Below are the code and all the weights of a small trained network. Each question names an input and a target symbol and asks about switching units off, where a switched-off unit gives its printed mean instead of its output.

import numpy as np


def w(rows, s, z=0):
    codes = np.array(rows[::2]) - 128.0
    scale = np.full(codes.shape[1], s)
    scale[-1] = z or s
    return codes * scale


def f(y):
    return y / 2 * (1 + np.tanh(0.7978845608 * (y + 0.044715 * y**3)))


def softmax(a):
    e = np.exp(a - a.max(-1, keepdims=True))
    return e / e.sum(-1, keepdims=True)


def log_softmax(a):
    a = a - a.max(-1, keepdims=True)
    return a - np.log(np.exp(a).sum(-1, keepdims=True))


def net(x, mask):
    ids = ['γδεθλμξτ'.index(c) for c in x.split()]
    T = len(ids)
    res = E[ids] + P[:T]
    r = res
    for j in range(3):
        rows = slice(2 * j, 2 * j + 2)
        q, k, v = (r @ M[0][rows].T for M in (Q, K, V))
        z = softmax(np.where(np.tri(T) > 0, q @ k.T / 2**0.5, -1e9)) @ v
        o = O[0][rows]
        res = res + np.where(mask[j], z, o[:, -1]) @ o[:, :-1]
    y = f(res @ A[0][:, :-1].T + A[0][:, -1])
    res = res + np.where(mask[3:11], y, B[0][:, -1]) @ B[0][:, :-1]
    return log_softmax(res[-1] @ U[:, :-1].T + U[:, -1])


Q, K, V, O, A, B = {}, {}, {}, {}, {}, {}
E = w([
[201,162,151,107,213],'γ',
[189,62,124,128,40],'δ',
[152,146,211,197,57],'ε',
[157,52,86,196,106],'θ',
[78,225,52,136,87],'λ',
[12,62,25,100,88],'μ',
[29,127,175,71,58],'ξ',
[7,28,165,181,105],'τ',
],0.017)
P = w([
[128,128,189,125,169],'0',
[125,126,156,126,144],'1',
[108,121,128,128,121],'2',
[102,125,126,134,84],'3',
[93,119,114,135,65],'4',
[91,116,99,135,41],'5',
[95,113,82,138,27],'6',
[100,108,71,143,10],'7',
],0.011)
Q[0] = w([
[121,121,55,132,254],'H0',
[165,152,124,88,184],'H0',
[188,147,68,122,130],'H1',
[86,131,142,54,138],'H1',
[162,139,199,82,145],'H2',
[142,121,180,121,57],'H2',
],0.018)
K[0] = w([
[102,253,176,104,219],'H0',
[190,237,146,86,192],'H0',
[119,147,170,104,46],'H1',
[158,101,170,117,218],'H1',
[162,125,130,151,191],'H2',
[173,124,32,151,78],'H2',
],0.017)
V[0] = w([
[203,185,187,186,133],'H0',
[45,80,195,193,202],'H0',
[116,119,137,66,125],'H1',
[92,168,51,115,65],'H1',
[83,246,45,237,128],'H2',
[150,35,77,200,154],'H2',
],0.011)
O[0] = w([
[204,151,135,161,20,2],'H0',
[52,113,2,173,142,222],'H0',
[110,88,72,37,178,118],'H1',
[78,139,139,112,133,117],'H1',
[137,218,148,160,115,49],'H2',
[160,40,143,241,181,187],'H2',
],0.011,0.0038)
A[0] = w([
[169,55,132,140,135,252],'N0',
[161,43,138,133,191,27],'N1',
[192,70,158,100,48,80],'N2',
[178,161,180,142,186,189],'N3',
[58,137,109,136,129,20],'N4',
[193,62,120,160,128,124],'N5',
[195,164,185,67,245,90],'N6',
[100,103,128,113,160,81],'N7',
],0.011,0.0039)
B[0] = w([
[74,88,158,86,120,235],'N0',
[162,220,163,122,104,223],'N1',
[191,106,173,189,178,250],'N2',
[203,75,55,50,62,155],'N3',
[193,132,130,142,145,227],'N4',
[81,139,94,117,73,220],'N5',
[187,127,2,125,110,146],'N6',
[187,155,135,167,160,184],'N7',
],0.0092,0.014)
U = w([
[212,85,38,70,146,104],'γ',
[136,60,154,71,165,170],'δ',
[187,131,105,154,149,2],'ε',
[56,57,77,90,81,159],'θ',
[111,165,110,78,133,186],'λ',
[172,141,134,87,240,110],'μ',
[82,73,71,1,153,230],'ξ',
[120,76,31,130,149,110],'τ',
],0.0057,0.0043)

Each question gives the input, a string of symbols that net reads in full, and the target symbol t.
The units are the heads (2 rows each of Q, K, V and O) and the neurons (one row each of A and B). Each row of codes is followed by its name. A weight is (code - 128) times the scale printed after its matrix; where a second scale follows, it is the last column's (O, A, B and U).
mask holds one flag per unit, heads first, then neurons. A switched-off unit (its flag False) gives its mean, the last column of its rows in O or B, instead of its output. The means were averaged over made-up inputs and are rounded, as every weight is.
A unit's drop is (log p(t) with every unit on - log p(t) with that unit switched off) / (log p(t) with every unit on - log p(t) with every unit switched off).
The circuit of an input: a set's keep is (log p(t) with only the set's units on - log p(t) with every unit switched off) / (log p(t) with every unit on - log p(t) with every unit switched off). Starting from all 11 units, units are removed one at a time, each time the one whose removal leaves the highest keep (on an exact tie, the one counted first), for as long as the keep stays at least 0.8.
circuit, biggest first: the units of the circuit, biggest drop first
which heads matter: for each layer, one digit per head in row order, 1 if its drop is at least 0.15 and else 0, layers parted by /
drop when u is switched off: that unit's drop, to one decimal
input γ γ ε θ δ θ γ λ, target λ: which heads matter : 001
input ξ γ δ δ ξ ε ξ, target δ: circuit, biggest first : H0; N2; H2
input γ γ γ λ ξ δ ξ, target δ: which heads matter : 100
input λ δ ξ γ μ ξ θ θ, target ξ: circuit, biggest first : N2; H1
input τ μ θ ξ θ λ θ, target λ: circuit, biggest first : H2
input θ λ δ γ, target γ: which heads matter : 100
input τ ξ ε δ ε θ, target θ: which heads matter : 000
input θ γ γ γ, target γ: which heads matter : 010
input λ τ γ δ τ ξ, target τ: circuit, biggest first : H0; N4
input ξ ξ ξ, target ξ: circuit, biggest first : H2; H1
input γ δ ε ε δ ε τ, target τ: circuit, biggest first : H0; N7
input μ ε θ, target μ: circuit, biggest first : H0; N1; N7
input τ ξ ξ δ ε, target δ: circuit, biggest first : H0; H2; N0
input ξ θ λ ξ δ γ δ λ, target λ: which heads matter : 101
input γ γ θ μ δ ξ λ, target ξ: drop when H2 is switched off : 0.4
input μ ξ τ ε, target τ: drop when H0 is switched off : 0.9
input μ δ μ δ γ τ γ ξ, target τ: drop when H0 is switched off : 0.9
